Here is a tiny trained network, its code and every weight. The questions are about switching its units off for an input and a class, where a switched-off unit gives its printed mean instead of its output.

import numpy as np


def w(rows, s, z=0):
    codes = np.array(rows[::2]) - 128.0
    scale = np.full(codes.shape[1], s)
    scale[-1] = z or s
    return codes * scale


def norm(h):
    return h / np.sqrt((h * h).mean(-1, keepdims=True) + 1e-5)


def f(y):
    return y / 2 * (1 + np.tanh(0.7978845608 * (y + 0.044715 * y**3)))


def log_softmax(a):
    a = a - a.max(-1, keepdims=True)
    return a - np.log(np.exp(a).sum(-1, keepdims=True))


def net(x, mask):
    res = np.array(x, float).reshape(1, 3) / 4 @ E
    u = 0
    for l in range(2):
        y = f(norm(res) @ A[l][:, :-1].T + A[l][:, -1])
        res = res + np.where(mask[u : u + 11], y, B[l][:, -1]) @ B[l][:, :-1]
        u += 11
    return log_softmax(norm(res)[-1] @ U[:, :-1].T + U[:, -1])


A, B = {}, {}
E = w([
[152,111,81,113,255,243,74,74,88,116],'x0',
[4,172,137,23,212,227,158,61,169,75],'x1',
[140,82,156,159,105,154,240,141,130,55],'x2',
],0.0091)
A[0] = w([
[46,144,138,57,131,160,176,127,171,67,142],'0.n0',
[22,205,147,10,131,131,82,63,167,184,128],'0.n1',
[83,140,171,139,75,114,167,167,182,105,165],'0.n2',
[67,89,146,87,154,208,208,71,126,39,86],'0.n3',
[155,88,152,184,110,175,190,145,119,101,141],'0.n4',
[131,157,136,160,81,39,103,146,119,193,51],'0.n5',
[103,211,150,80,92,71,94,149,186,170,229],'0.n6',
[92,178,164,122,75,109,136,98,188,131,193],'0.n7',
[41,178,155,47,168,156,149,76,165,127,2],'0.n8',
[147,154,74,114,228,166,44,43,93,162,167],'0.n9',
[67,145,163,56,139,144,170,128,181,71,77],'0.n10',
],0.013,0.0074)
B[0] = w([
[88,174,103,170,91,162,134,204,127,193,237],'0.n0',
[102,168,52,123,102,135,97,211,168,14,248],'0.n1',
[170,120,168,206,170,110,156,69,85,157,199],'0.n2',
[149,72,101,50,68,112,52,182,73,211,245],'0.n3',
[189,77,139,138,111,61,139,102,125,91,180],'0.n4',
[165,115,75,89,23,54,87,173,87,149,187],'0.n5',
[104,113,134,100,47,121,139,249,159,120,211],'0.n6',
[159,63,128,147,136,104,172,134,117,133,190],'0.n7',
[81,246,142,119,189,185,37,121,232,32,217],'0.n8',
[136,118,180,121,211,233,162,57,141,137,243],'0.n9',
[73,183,133,167,91,147,118,196,193,148,211],'0.n10',
],0.013,0.017)
A[1] = w([
[66,195,170,100,129,173,165,83,199,89,36],'1.n0',
[40,219,95,114,122,169,121,167,184,98,76],'1.n1',
[86,164,166,124,153,127,194,117,175,137,1],'1.n2',
[110,103,115,123,154,205,159,184,130,162,117],'1.n3',
[112,176,118,96,122,151,99,150,179,122,75],'1.n4',
[81,143,58,127,159,131,242,78,142,74,44],'1.n5',
[117,147,101,146,91,69,118,182,122,163,112],'1.n6',
[68,162,100,69,118,19,116,120,154,81,83],'1.n7',
[28,216,132,128,137,153,118,155,159,116,49],'1.n8',
[5,216,113,132,163,129,115,158,178,134,99],'1.n9',
[121,126,96,91,150,177,60,86,98,175,125],'1.n10',
],0.018,0.0094)
B[1] = w([
[209,32,124,71,81,9,162,217,130,171,172],'1.n0',
[50,195,70,97,116,216,32,38,161,79,250],'1.n1',
[165,87,113,173,153,121,88,86,99,105,126],'1.n2',
[102,166,133,140,200,169,93,56,79,158,191],'1.n3',
[85,149,99,170,131,157,80,80,105,36,193],'1.n4',
[192,96,147,70,80,89,173,202,123,151,129],'1.n5',
[128,135,78,96,77,104,159,217,155,146,217],'1.n6',
[208,42,183,196,67,97,205,151,128,129,148],'1.n7',
[49,175,118,127,124,206,31,135,111,125,214],'1.n8',
[98,159,43,61,73,227,49,120,112,99,229],'1.n9',
[131,160,185,62,162,158,173,116,161,200,177],'1.n10',
],0.015,0.021)
U = w([
[152,130,195,93,208,181,152,84,104,176,132],'0',
[75,162,155,168,141,87,170,149,177,125,99],'1',
[162,105,83,129,60,62,99,190,103,129,151],'2',
[3,183,207,127,236,32,157,145,150,57,4],'3',
[77,176,89,83,108,205,42,144,136,133,157],'4',
[165,113,169,207,182,96,188,41,138,40,108],'5',
],0.025,0.024)

Each question gives the input, the list of numbers given to net, and the class t.
The units are the neurons (one row each of A and B). Each row of codes is followed by its name. A weight is (code - 128) times the scale printed after its matrix; where a second scale follows, it is the last column's (A, B and U).
mask holds one flag per neuron, layer by layer. A switched-off neuron (its flag False) gives its mean, the last column of its row in B, instead of its output. The means were averaged over made-up inputs and are rounded, as every weight is.
A unit's drop is (log p(t) with every unit on - log p(t) with that unit switched off) / (log p(t) with every unit on - log p(t) with every unit switched off).
unit that matters most: the unit with the biggest drop
top k neurons: the k neurons with the biggest drops, biggest first
k most important neurons of layer l: the k neurons of layer l with the biggest drops, biggest first
drop when u is switched off: that unit's drop, to one decimal
input [0,-5,4], class 2: unit that matters most => 0.n9
input [4,1,1], class 0: top 3 neurons => [0.n9 0.n1 0.n10]
input [2,-4,4], class 5: top 2 neurons => [0.n3 0.n0]
input [1,-7,8], class 2: top 3 neurons => [0.n9 0.n8 1.n3]
input [1,-2,-2], class 0: top 2 neurons => [0.n1 0.n8]
input [4,-5,1], class 0: top 2 neurons => [0.n1 1.n4]
input [1,-4,-5], class 2: top 3 neurons => [0.n5 0.n8 1.n1]
input [-1,-1,2], class 5: 3 most important neurons of layer 0 => [0.n3 0.n0 0.n6]
input [4,-6,8], class 5: 4 most important neurons of layer 0 => [0.n3 0.n0 0.n5 0.n6]
input [3,-6,-1], class 2: top 4 neurons => [0.n8 0.n5 1.n1 0.n9]
input [-3,-4,7], class 5: top 3 neurons => [0.n3 0.n0 0.n6]
input [-5,-5,7], class 2: drop when 0.n9 is switched off => 0.4
input [4,-4,-3], class 0: drop when 1.n6 is switched off => 0.0
input [0,-5,8], class 5: unit that matters most => 0.n3
input [8,-5,6], class 5: drop when 0.n3 is switched off => 0.3
input [-5,1,7], class 2: drop when 0.n9 is switched off => 0.2
